In the rows, zero is written as 128.
Each name stands for a flat space through zero: a line, a plane or more. A row that begins with a name and a colon came from that space; any other row is followed by the name of the space it lies nearest, among the names in its block.
z859-z808: [143,142,117,135,124,140,143,130,123,117,157,159,120,132,125,148,139,124,147,120,102,148,108,133,116,163,150,123,135,117,139,129]
z284-z556: [128,101,118,85,133,106,147,142,137,109,135,148,113,156,137,146,106,95,121,112,128,133,127,117,104,119,128,131,105,127,136,72]
z78-z781: [117,122,123,119,124,127,117,134,107,120,128,140,150,135,132,139,94,121,109,155,111,137,135,127,144,149,123,137,107,141,151,99]
z284-z556: [163,144,129,107,138,119,133,108,151,141,145,119,101,121,115,114,136,115,117,148,133,129,101,119,114,133,128,138,150,125,83,137]
z851-z108: [107,89,132,135,116,136,112,161,77,150,119,104,140,113,129,123,119,144,147,137,126,103,140,153,155,123,147,104,135,114,140,146]
z851-z108: [115,68,101,99,137,110,124,141,108,116,141,117,138,142,137,123,92,102,85,141,107,131,112,122,136,126,139,140,107,115,124,106]
z471-z268: [125,135,124,116,137,136,152,120,115,91,135,123,120,139,130,123,116,104,122,127,123,114,143,124,119,117,120,134,117,149,140,95]
z851-z108: [129,137,120,141,136,125,160,95,156,95,124,137,134,129,127,120,140,131,139,97,142,135,126,137,113,129,112,141,130,128,125,128]
z851-z108: [100,151,148,129,116,146,99,165,82,138,115,95,118,142,124,113,119,118,124,154,128,78,171,120,148,101,124,108,121,157,151,121]
z284-z556: [113,139,137,138,136,114,128,118,138,129,96,115,133,121,145,113,138,128,111,116,150,121,155,120,120,86,101,145,112,152,135,126]
z859-z808: [115,83,117,89,136,144,128,120,181,93,129,109,140,155,103,160,78,140,100,134,128,131,112,117,148,128,102,126,132,113,96,116]
z851-z108: [140,164,132,135,146,114,148,97,143,68,142,134,121,148,113,121,127,124,146,110,136,136,127,128,120,153,131,143,130,139,121,99]
z851-z108: [141,130,140,129,121,107,108,145,115,155,137,131,112,132,124,114,143,127,151,125,138,124,119,126,128,139,160,112,136,110,119,131]
z78-z781: [158,167,141,131,126,77,129,138,129,187,112,171,108,98,154,135,169,122,146,122,141,160,124,134,87,128,135,151,124,138,135,128]
z859-z808: [151,147,151,107,126,129,125,112,139,114,136,133,121,140,104,133,105,133,155,146,147,124,129,123,140,158,128,115,138,132,113,92]
z78-z781: [122,150,133,126,136,132,130,133,108,87,140,115,119,147,112,128,113,122,139,134,121,112,139,132,136,142,134,127,131,143,132,107]
z284-z556: [73,110,96,143,77,137,114,146,154,148,118,151,158,189,116,78,137,109,120,101,141,89,135,131,141,145,107,101,116,94,155,148]
z471-z268: [103,159,146,168,149,115,91,133,137,101,109,95,132,139,128,127,142,156,113,109,134,132,148,110,142,101,131,140,121,145,127,151]
z78-z781: [88,122,99,159,126,122,135,121,128,80,130,128,157,161,124,99,128,122,117,98,120,121,131,141,137,145,124,139,116,119,147,136]
z78-z781: [117,109,118,135,133,137,128,131,128,110,135,114,133,133,124,131,125,135,122,118,117,127,121,130,136,126,136,125,132,116,124,143]
z859-z808: [105,146,119,182,130,153,96,129,101,97,143,136,166,133,133,142,126,150,108,135,82,159,128,119,159,161,148,134,111,134,166,149]
z851-z108: [109,143,159,158,139,128,86,157,132,107,113,106,138,130,110,178,121,192,160,115,129,144,139,135,161,137,146,115,142,125,127,150]
z284-z556: [149,159,166,134,132,123,93,118,137,160,113,121,120,113,136,125,139,141,122,146,150,136,143,95,134,107,127,125,121,148,121,124]
z78-z781: [138,134,120,139,150,123,154,122,93,111,136,104,115,96,132,119,141,126,134,130,114,124,122,154,117,121,140,148,145,137,117,148]
z471-z268: [144,158,157,145,137,135,105,132,114,131,139,103,97,129,129,111,157,130,141,122,137,114,139,100,128,101,157,108,134,135,120,136]
z352-z670: [126,160,118,105,123,173,155,116,193,115,122,138,120,139,109,172,119,129,108,137,119,130,127,121,111,122,71,134,141,146,117,137]
z284-z556: [126,104,118,120,138,105,154,106,144,110,115,141,142,124,143,127,120,122,123,106,142,143,129,135,114,119,112,148,112,129,132,104]
z352-z670: [126,153,150,128,105,107,92,164,105,215,98,108,114,106,121,99,149,134,138,164,151,92,142,146,136,117,121,120,150,134,113,168]
z859-z808: [139,108,100,91,122,128,159,123,134,123,148,157,126,140,127,135,106,94,114,140,111,136,106,133,111,153,119,137,122,121,128,99]
z78-z781: [116,149,143,118,123,89,100,186,126,158,115,121,93,151,121,136,146,126,148,113,142,110,138,130,114,112,145,119,136,125,121,134]
z851-z108: [126,136,130,120,120,132,108,168,88,148,145,117,105,138,124,124,131,111,127,148,108,107,129,124,131,129,154,112,133,128,133,133]
z471-z268: [141,123,104,117,125,109,130,127,158,165,129,151,133,113,128,142,132,128,102,145,113,160,90,139,115,152,116,155,138,113,105,159]
z352-z670: [146,99,137,137,133,121,118,109,99,139,133,143,148,104,158,119,124,128,124,133,128,154,128,111,137,128,152,126,102,125,148,102]
z352-z670: [148,116,149,136,132,104,112,156,98,181,125,111,96,98,146,116,169,136,157,112,144,122,126,129,115,94,170,110,142,111,115,155]
z78-z781: [142,84,124,111,129,173,123,108,135,131,145,125,141,117,140,143,104,126,92,151,109,144,116,94,144,114,128,113,114,120,127,119]
z851-z108: [114,123,132,127,156,183,145,125,103,62,132,99,134,115,138,182,93,139,105,141,91,134,154,116,140,95,115,133,113,167,154,106]
z851-z108: [105,49,111,122,104,100,113,127,161,199,84,136,174,109,146,109,123,145,103,122,159,136,117,142,141,111,99,131,117,91,118,159]
z284-z556: [148,143,119,136,106,155,127,128,136,146,164,138,114,136,97,116,149,132,158,134,117,119,94,138,133,176,152,99,167,93,106,168]
z284-z556: [144,119,152,139,111,109,140,119,89,145,127,136,122,120,131,74,151,124,200,103,174,96,145,149,129,137,159,94,135,111,139,105]
z352-z670: [162,142,128,128,161,125,149,105,105,90,152,129,124,95,128,159,114,137,131,149,99,166,107,141,124,157,145,158,138,143,116,117]
z471-z268: [146,142,131,133,127,145,148,132,145,124,145,138,105,123,114,153,153,144,171,104,126,134,111,141,112,141,144,110,158,110,115,150]
z471-z268: [128,175,112,173,134,99,126,129,127,120,146,131,113,139,119,93,180,125,139,100,118,133,106,141,111,154,156,146,148,115,116,177]
z859-z808: [123,90,125,113,110,106,100,142,94,157,136,125,137,147,128,80,110,103,119,149,137,104,125,122,150,142,151,111,114,108,130,108]
z78-z781: [137,142,142,109,119,133,126,120,137,143,117,135,128,127,124,129,114,123,128,151,143,121,140,121,130,129,106,125,125,144,129,105]
z851-z108: [158,123,154,106,139,121,108,112,119,130,135,133,129,120,135,138,100,127,122,158,134,147,129,100,141,134,141,126,111,140,125,80]
z284-z556: [81,77,114,135,102,125,118,159,88,128,112,142,172,145,136,124,99,131,139,119,125,114,149,154,157,146,131,112,103,113,177,109]
z859-z808: [132,153,130,108,135,139,135,128,193,108,130,125,105,151,101,166,127,140,130,116,133,133,116,119,115,126,107,128,150,126,96,137]
z471-z268: [81,105,107,180,112,157,139,116,98,121,102,120,186,104,140,104,131,152,126,119,120,115,150,166,156,128,105,131,121,128,167,170]
z352-z670: [117,126,102,174,148,159,139,115,77,81,156,115,148,110,146,124,136,126,101,128,74,145,123,130,137,133,151,145,117,138,156,153]
z851-z108: [133,134,167,134,120,142,87,143,120,168,107,121,136,104,131,156,121,166,143,153,139,134,147,117,155,118,131,106,129,136,135,133]
z352-z670: [135,109,128,120,125,145,151,104,123,105,131,152,152,121,132,145,101,131,142,131,127,142,132,135,136,150,120,124,115,131,149,90]
z859-z808: [128,149,135,150,110,131,110,123,130,152,125,142,139,129,124,110,144,137,139,132,136,127,130,127,138,148,130,118,131,123,136,144]
z471-z268: [168,146,143,136,144,105,141,102,126,153,126,123,111,83,135,113,157,137,146,132,146,141,115,139,111,123,137,144,148,131,99,146]
z859-z808: [120,94,122,132,136,123,113,153,104,129,140,109,120,131,138,126,133,126,120,116,113,127,120,121,132,111,161,118,124,110,126,141]
z471-z268: [130,103,138,111,127,195,116,142,160,144,132,101,108,124,130,173,128,143,106,130,115,123,129,88,132,72,121,91,136,121,115,154]
z471-z268: [124,75,120,99,121,130,145,115,120,137,116,127,147,119,139,115,97,113,114,141,141,116,135,133,135,115,108,126,112,126,133,98]
z859-z808: [123,131,129,145,140,140,117,157,152,113,143,110,100,140,117,163,157,154,144,88,115,137,112,121,119,112,157,111,152,104,108,172]
z471-z268: [173,143,163,130,134,78,100,124,121,172,134,123,97,114,127,91,160,132,164,126,165,130,114,118,122,132,172,118,144,111,92,129]
z859-z808: [136,175,139,131,127,140,127,108,154,110,127,143,133,136,111,145,119,139,132,143,129,139,133,123,133,155,107,136,132,148,129,117]
z471-z268: [96,123,128,155,122,151,131,136,123,95,120,120,146,141,121,135,128,151,153,98,130,114,148,143,144,127,127,110,129,123,151,138]
z284-z556: [92,154,118,138,114,153,112,158,131,121,131,113,115,171,119,116,140,110,107,120,114,94,146,110,128,108,120,114,124,135,143,147]
z352-z670: [117,110,128,123,123,123,123,145,103,132,126,114,128,131,124,118,119,126,138,131,131,108,134,141,138,127,137,118,131,121,129,126]
z352-z670: [132,112,143,126,113,143,121,145,81,179,112,122,135,87,142,129,125,136,141,159,129,113,145,145,141,116,129,113,130,135,145,135]
z78-z781: [110,100,133,120,110,142,100,144,111,132,131,123,144,152,121,119,101,127,127,142,130,108,139,117,160,137,137,99,116,117,142,109]
z352-z670: [103,44,143,100,104,76,106,143,101,126,111,146,162,172,134,90,81,117,167,100,182,104,153,131,160,142,152,91,87,94,158,39]
z78-z781: [138,139,125,147,125,106,139,117,145,150,117,153,132,110,139,123,159,137,143,106,140,149,118,141,109,134,127,141,132,120,128,147]
z284-z556: [93,110,131,174,132,134,103,121,72,93,120,104,175,126,138,99,110,146,121,131,120,120,154,134,174,134,143,127,104,136,164,126]
z352-z670: [173,189,150,133,130,104,136,111,184,166,122,151,91,110,119,135,180,143,163,111,158,150,109,127,90,133,125,135,160,125,91,155]
z78-z781: [94,149,109,138,137,90,136,149,120,101,106,128,146,132,118,145,113,138,124,129,115,135,132,174,127,154,107,172,131,145,135,138]
z859-z808: [145,146,134,113,138,139,174,123,129,64,150,141,107,138,101,167,115,137,193,105,128,128,125,158,115,163,139,117,153,128,125,93]
z284-z556: [107,107,116,145,138,126,119,105,123,65,145,132,157,167,137,105,107,114,103,107,119,139,133,100,146,138,142,131,90,125,154,89]
z352-z670: [127,166,135,145,122,127,129,128,145,144,112,145,128,120,130,138,150,139,138,121,134,136,137,133,116,128,112,136,132,140,137,144]
[117,124,121,155,134,170,164,120,123,101,123,120,137,99,132,155,143,155,152,102,116,129,137,155,124,113,118,124,144,131,142,160]
z851-z108
[124,135,140,113,110,118,102,145,154,157,116,152,127,152,129,139,124,125,126,129,142,133,135,106,127,129,120,116,113,126,138,108]
z78-z781
[106,118,123,142,134,140,110,152,142,115,120,119,148,122,115,185,112,175,125,129,103,154,117,145,150,143,126,133,141,118,124,165]
z851-z108
[116,57,93,99,126,131,143,150,69,134,149,112,129,126,145,104,104,84,95,147,98,104,119,137,130,114,145,125,113,114,138,115]
z851-z108
[124,113,125,115,141,125,131,138,106,105,132,116,129,126,126,146,103,128,123,140,113,130,129,136,136,131,133,136,126,135,129,112]
z352-z670
[129,87,129,110,147,114,109,136,141,124,130,120,125,135,150,148,115,124,92,118,122,152,121,91,125,93,142,132,102,122,123,109]
z851-z108
[130,159,163,143,121,144,102,139,99,135,118,134,137,116,127,151,119,154,156,149,130,131,155,126,151,141,136,111,124,150,156,112]
z471-z268
[131,168,137,166,133,79,100,118,104,152,109,136,151,103,136,100,142,143,123,149,134,149,129,145,139,158,132,165,123,144,132,146]
z471-z268
[127,106,117,113,123,128,131,113,151,148,115,140,148,118,137,131,113,124,97,144,130,142,121,123,129,125,100,142,116,128,125,126]
z851-z108
[141,158,122,112,106,128,141,132,170,139,143,160,106,158,99,131,142,119,159,117,138,121,108,135,109,165,123,113,152,109,112,131]
z859-z808
[148,154,123,123,143,151,152,135,131,106,155,122,92,121,117,161,143,127,140,124,101,134,111,133,106,129,140,128,155,131,112,146]
z284-z556
[186,146,143,131,148,111,142,110,121,146,151,125,92,86,125,127,162,138,164,129,133,148,96,138,107,139,165,131,163,116,87,149]
z352-z670
[133,164,127,149,122,81,133,127,142,151,111,178,137,120,141,131,156,133,148,108,139,162,124,146,103,156,125,155,120,131,146,128]
z78-z781
[65,92,112,119,109,161,120,162,110,112,105,118,161,156,135,144,86,120,95,135,112,99,167,127,153,103,94,117,96,143,175,109]
z352-z670
[143,129,126,148,139,124,149,115,134,129,128,121,122,96,126,131,156,152,155,107,133,139,111,154,117,129,137,134,156,114,106,168]
z78-z781
[149,148,139,112,156,140,116,142,95,97,163,97,92,131,120,148,113,115,113,158,95,128,122,105,130,124,160,129,134,147,113,112]
z284-z556
[126,131,118,178,159,131,124,129,95,102,146,119,126,107,165,134,164,131,103,100,88,164,123,109,115,100,167,147,110,134,150,156]
z352-z670
[156,97,138,122,131,132,147,107,110,152,125,132,130,84,148,126,132,133,145,131,140,137,125,135,123,115,136,122,129,123,127,121]
z859-z808
[108,99,107,139,139,147,133,143,85,85,145,118,153,120,125,159,97,143,122,140,82,141,120,154,152,155,145,136,128,125,146,135]
z284-z556
[114,149,133,166,108,151,97,127,136,167,110,120,153,111,119,117,146,161,124,147,129,124,130,135,155,139,114,121,144,124,127,189]
z284-z556
[146,131,133,135,120,119,118,141,93,150,150,141,114,126,134,110,146,116,151,129,123,127,119,126,125,145,168,112,130,115,136,125]
z859-z808
[74,123,136,199,121,123,115,134,113,87,102,108,167,141,119,103,148,179,181,66,154,108,158,163,162,134,142,109,133,109,155,161]
z471-z268
[119,143,126,148,119,141,105,123,136,141,127,116,140,131,118,109,135,137,110,143,124,122,125,121,146,135,121,127,135,125,120,162]
z284-z556
[123,147,110,162,137,168,159,119,120,92,145,128,127,115,133,145,153,135,132,107,94,138,124,139,115,126,131,133,139,134,144,161]
z352-z670
[159,114,118,113,145,172,185,99,55,72,172,125,124,97,131,135,98,105,147,158,90,123,125,149,129,153,148,127,132,146,146,85]
z851-z108
[145,131,135,139,138,151,159,108,126,113,134,129,114,108,145,131,153,127,147,101,132,131,136,121,107,99,134,119,128,134,137,125]
z851-z108
[125,146,131,142,162,147,109,132,155,106,128,103,118,118,140,178,135,149,79,127,96,164,124,92,123,87,124,150,122,149,117,158]
z859-z808
[116,135,126,148,150,139,122,123,109,101,124,99,140,109,132,139,119,144,102,143,105,137,134,131,142,117,123,150,127,149,129,147]
z284-z556
[118,124,97,135,151,104,181,96,146,82,117,126,141,116,131,119,131,124,118,101,129,138,119,164,105,128,98,175,132,135,117,136]
z471-z268
[118,102,142,142,123,124,118,131,138,156,101,101,131,111,130,111,148,155,147,104,162,109,138,137,136,92,126,110,141,110,113,162]
z859-z808

Each name stands for a flat space through zero: a line, a plane or more. A row that begins with a name and a colon came from that space; any other row is followed by the name of the space it lies nearest, among the names in its block.
z125-z952: [136,165,125,139,116,111,101,138,148,129,145,140,106,131,104,148,145,125,107,120,104,118,112,129,107,149,111,126,140,131,100,98]
z733-z586: [99,84,135,95,130,159,155,137,170,33,115,114,79,135,108,139,110,107,125,56,152,156,90,112,190,129,145,124,107,133,137,151]
z131-z545: [120,131,133,127,150,117,146,116,101,139,125,129,132,132,119,95,146,145,158,129,138,128,154,126,125,154,141,111,119,161,142,122]
z574-z790: [119,128,133,115,139,124,144,143,126,93,113,95,141,137,125,110,140,133,135,113,168,134,156,155,144,131,151,127,116,119,157,152]
z131-z545: [106,122,136,135,114,152,164,121,107,119,129,131,122,113,128,156,120,170,125,129,153,130,132,115,156,133,140,96,151,86,120,155]
z131-z545: [156,92,121,108,138,147,185,109,105,140,112,134,167,141,118,151,84,124,104,156,155,115,132,80,161,107,136,129,186,144,66,150]
z131-z545: [95,102,131,129,117,123,145,120,81,143,141,118,137,106,153,138,146,180,127,150,107,142,129,90,155,147,146,114,125,80,146,170]
z131-z545: [181,139,154,146,108,106,143,146,93,126,90,83,201,146,143,147,134,176,115,144,159,105,180,146,142,80,154,143,170,130,147,157]
z574-z790: [121,98,133,126,136,141,137,105,138,101,110,126,116,134,143,130,107,126,106,103,150,138,106,141,138,117,115,112,124,132,129,136]
z125-z952: [137,98,113,94,139,130,135,141,143,112,123,112,147,140,129,119,112,85,120,133,130,135,122,112,149,112,138,163,121,134,122,146]
z131-z545: [110,108,118,108,141,133,120,119,153,89,135,136,95,148,132,113,120,86,111,107,135,142,91,144,127,148,114,124,92,142,122,110]
z733-z586: [113,112,128,141,142,127,150,80,98,148,122,139,130,123,140,136,120,166,90,136,144,129,119,123,122,149,106,82,156,117,98,138]
z131-z545: [140,123,126,124,124,125,133,132,116,138,131,127,145,134,132,131,125,126,129,147,122,123,133,115,133,122,135,139,134,133,121,130]
z131-z545: [125,134,136,137,158,101,143,111,89,168,114,117,151,116,118,89,158,169,163,131,125,127,174,114,119,148,141,113,134,162,153,138]
z125-z952: [129,122,132,138,123,127,121,118,126,135,124,130,126,122,139,137,125,141,118,125,118,129,118,125,126,120,119,124,133,123,129,130]
z574-z790: [112,109,117,118,136,108,130,113,100,131,138,117,143,139,152,120,141,135,93,153,127,136,120,128,127,156,124,120,117,107,122,143]
z574-z790: [119,125,141,144,112,171,125,122,157,121,128,162,80,106,123,144,100,125,164,95,119,133,102,122,134,104,118,116,122,137,136,108]
z733-z586: [142,111,115,93,111,104,137,172,92,119,142,84,193,152,153,130,145,115,114,188,124,127,151,110,160,123,172,180,116,89,138,170]
z733-z586: [142,114,140,143,124,134,132,123,118,155,102,114,158,104,147,132,116,157,143,130,125,127,149,120,135,82,133,138,147,118,156,158]
z733-z586: [177,133,125,122,97,67,76,156,138,99,134,93,159,172,144,165,153,110,41,140,84,117,95,127,124,123,117,177,135,130,102,118]
z733-z586: [103,113,125,129,131,148,141,114,139,137,130,142,101,95,114,146,116,144,131,108,112,139,110,90,145,130,121,113,146,109,116,146]
z125-z952: [125,139,138,147,106,112,106,128,118,118,134,120,125,133,150,146,146,155,101,129,120,128,117,149,119,135,120,118,121,103,139,125]
z574-z790: [121,151,145,157,145,111,111,116,158,128,94,108,109,94,101,131,149,175,121,60,126,134,141,140,115,122,109,105,156,131,152,143]
z574-z790: [136,83,124,125,107,164,141,98,121,131,142,173,113,141,159,160,75,103,105,154,117,126,70,99,140,110,108,123,133,135,80,107]
z131-z545: [137,111,137,126,128,141,166,116,116,107,104,115,147,136,127,150,107,150,102,122,171,124,136,127,154,112,135,110,164,120,109,153]
z131-z545: [121,131,134,150,152,143,133,98,182,113,77,111,110,94,103,155,103,156,76,54,169,134,123,155,123,98,89,93,186,102,113,161]
z125-z952: [128,145,123,149,124,136,87,114,180,129,128,149,89,116,126,148,112,107,94,98,116,128,88,157,92,117,80,119,134,118,108,100]
z574-z790: [111,117,132,127,112,190,157,134,131,125,134,155,110,109,136,135,89,118,181,136,153,131,130,128,149,100,144,120,118,104,141,133]
z125-z952: [126,67,113,98,133,127,133,124,125,122,119,102,159,129,164,131,107,106,93,145,118,145,106,101,158,103,132,161,121,99,130,176]
z125-z952: [123,84,114,102,147,125,160,117,102,146,119,107,168,121,139,125,117,133,110,154,130,136,137,85,157,122,142,141,148,108,116,179]
z733-z586: [126,84,129,114,117,130,148,134,115,123,115,98,157,110,144,157,118,152,107,132,114,140,124,79,177,100,147,149,151,87,134,190]
z574-z790: [92,141,145,148,109,143,135,132,123,119,135,132,92,93,117,149,145,182,153,100,118,138,129,113,147,141,139,98,130,93,153,144]
z733-z586: [171,139,144,140,118,118,110,141,133,128,109,121,149,145,134,121,127,120,148,124,124,114,143,146,118,92,133,153,125,173,150,107]
z574-z790: [148,116,136,126,122,148,138,127,145,106,114,136,123,139,124,142,100,112,127,112,142,123,116,128,141,101,126,132,139,152,116,119]
z125-z952: [122,127,134,121,114,119,136,144,96,123,145,124,135,136,134,121,150,142,155,147,114,129,139,109,146,146,157,135,107,131,147,130]
z125-z952: [141,108,116,98,124,124,122,151,142,125,146,134,125,136,114,129,125,85,142,135,81,132,106,73,150,126,142,173,116,157,113,121]
z733-z586: [105,146,123,136,134,146,119,130,148,147,136,143,102,97,115,120,128,126,158,116,122,134,132,133,114,130,121,120,121,109,141,126]
z125-z952: [128,136,132,139,129,146,114,122,156,125,124,146,101,122,126,124,113,111,143,106,131,129,116,150,111,114,111,122,118,142,135,105]
z574-z790: [104,139,132,139,111,116,115,130,113,133,154,137,102,115,127,141,157,159,131,129,91,134,114,105,130,162,130,115,117,109,133,123]
z733-z586: [129,159,126,136,127,131,103,148,148,140,134,132,121,119,122,110,137,110,162,127,123,124,144,156,103,121,128,141,108,127,153,110]
[102,154,117,118,131,137,108,146,169,101,151,142,79,127,102,119,139,92,140,103,126,136,110,148,115,158,121,126,97,123,128,102]
z733-z586
[137,104,126,114,116,113,132,137,117,112,126,105,151,138,140,149,130,133,92,138,117,131,117,103,155,121,138,147,139,111,118,155]
z733-z586
[165,141,132,138,119,112,119,132,110,163,131,137,154,138,129,130,131,129,139,156,103,109,140,113,113,116,129,146,143,163,117,106]
z733-z586
[145,117,119,109,129,119,123,141,144,121,129,121,136,138,117,135,123,100,113,128,109,127,115,103,139,121,129,157,134,142,109,129]
z125-z952
[134,139,125,138,119,127,109,124,144,155,146,160,98,112,105,147,129,125,135,120,73,124,101,84,119,136,111,132,142,151,100,100]
z125-z952
[156,163,108,118,148,97,102,152,132,173,136,120,165,137,114,90,148,89,146,164,113,113,165,142,87,131,130,168,121,150,129,109]
z574-z790
[111,101,124,119,148,93,131,104,105,107,117,94,145,145,151,118,149,150,66,124,143,142,120,141,132,158,120,110,123,112,129,157]
z574-z790
[144,111,143,144,133,116,131,83,128,105,107,138,112,152,130,149,116,149,71,95,137,124,92,131,125,135,95,93,154,172,91,107]
z733-z586
[118,147,138,123,110,142,144,164,123,101,137,120,121,126,111,130,142,139,172,123,141,128,153,128,153,132,165,132,115,115,154,135]
z574-z790
[138,104,142,123,131,132,145,126,120,94,99,103,148,145,148,118,118,133,128,114,166,132,141,153,147,103,142,129,119,140,156,146]
z733-z586
[114,137,122,111,118,149,116,181,160,119,135,111,124,99,119,116,132,100,188,120,116,140,149,126,146,101,160,172,96,93,181,153]
z733-z586
[142,89,135,131,123,132,123,114,131,127,106,120,141,125,157,138,105,129,112,119,117,134,109,117,141,88,119,142,131,134,139,145]
z125-z952
[74,120,113,120,135,149,132,126,150,122,141,128,93,89,119,138,128,134,120,108,127,151,110,117,141,148,121,111,124,61,130,162]
z733-z586
[146,148,127,119,117,128,127,158,129,126,139,130,137,140,113,125,134,108,155,144,124,117,144,124,130,125,148,152,123,143,128,113]
z574-z790
[151,109,116,104,95,136,102,155,157,82,147,131,126,168,156,153,103,59,90,147,119,127,78,141,137,106,123,171,99,119,107,107]
z131-z545
[132,134,113,119,142,98,97,129,130,144,143,128,133,144,136,98,147,96,121,146,103,129,122,139,98,150,116,147,98,148,129,105]
z574-z790
[136,131,148,150,130,142,112,126,159,115,91,117,120,112,137,118,116,135,152,82,146,132,139,170,119,81,120,127,120,140,178,131]
z733-z586
[123,132,132,157,133,135,125,104,118,182,115,136,138,89,140,131,121,165,137,134,121,126,143,127,108,107,111,111,154,105,139,144]
z733-z586
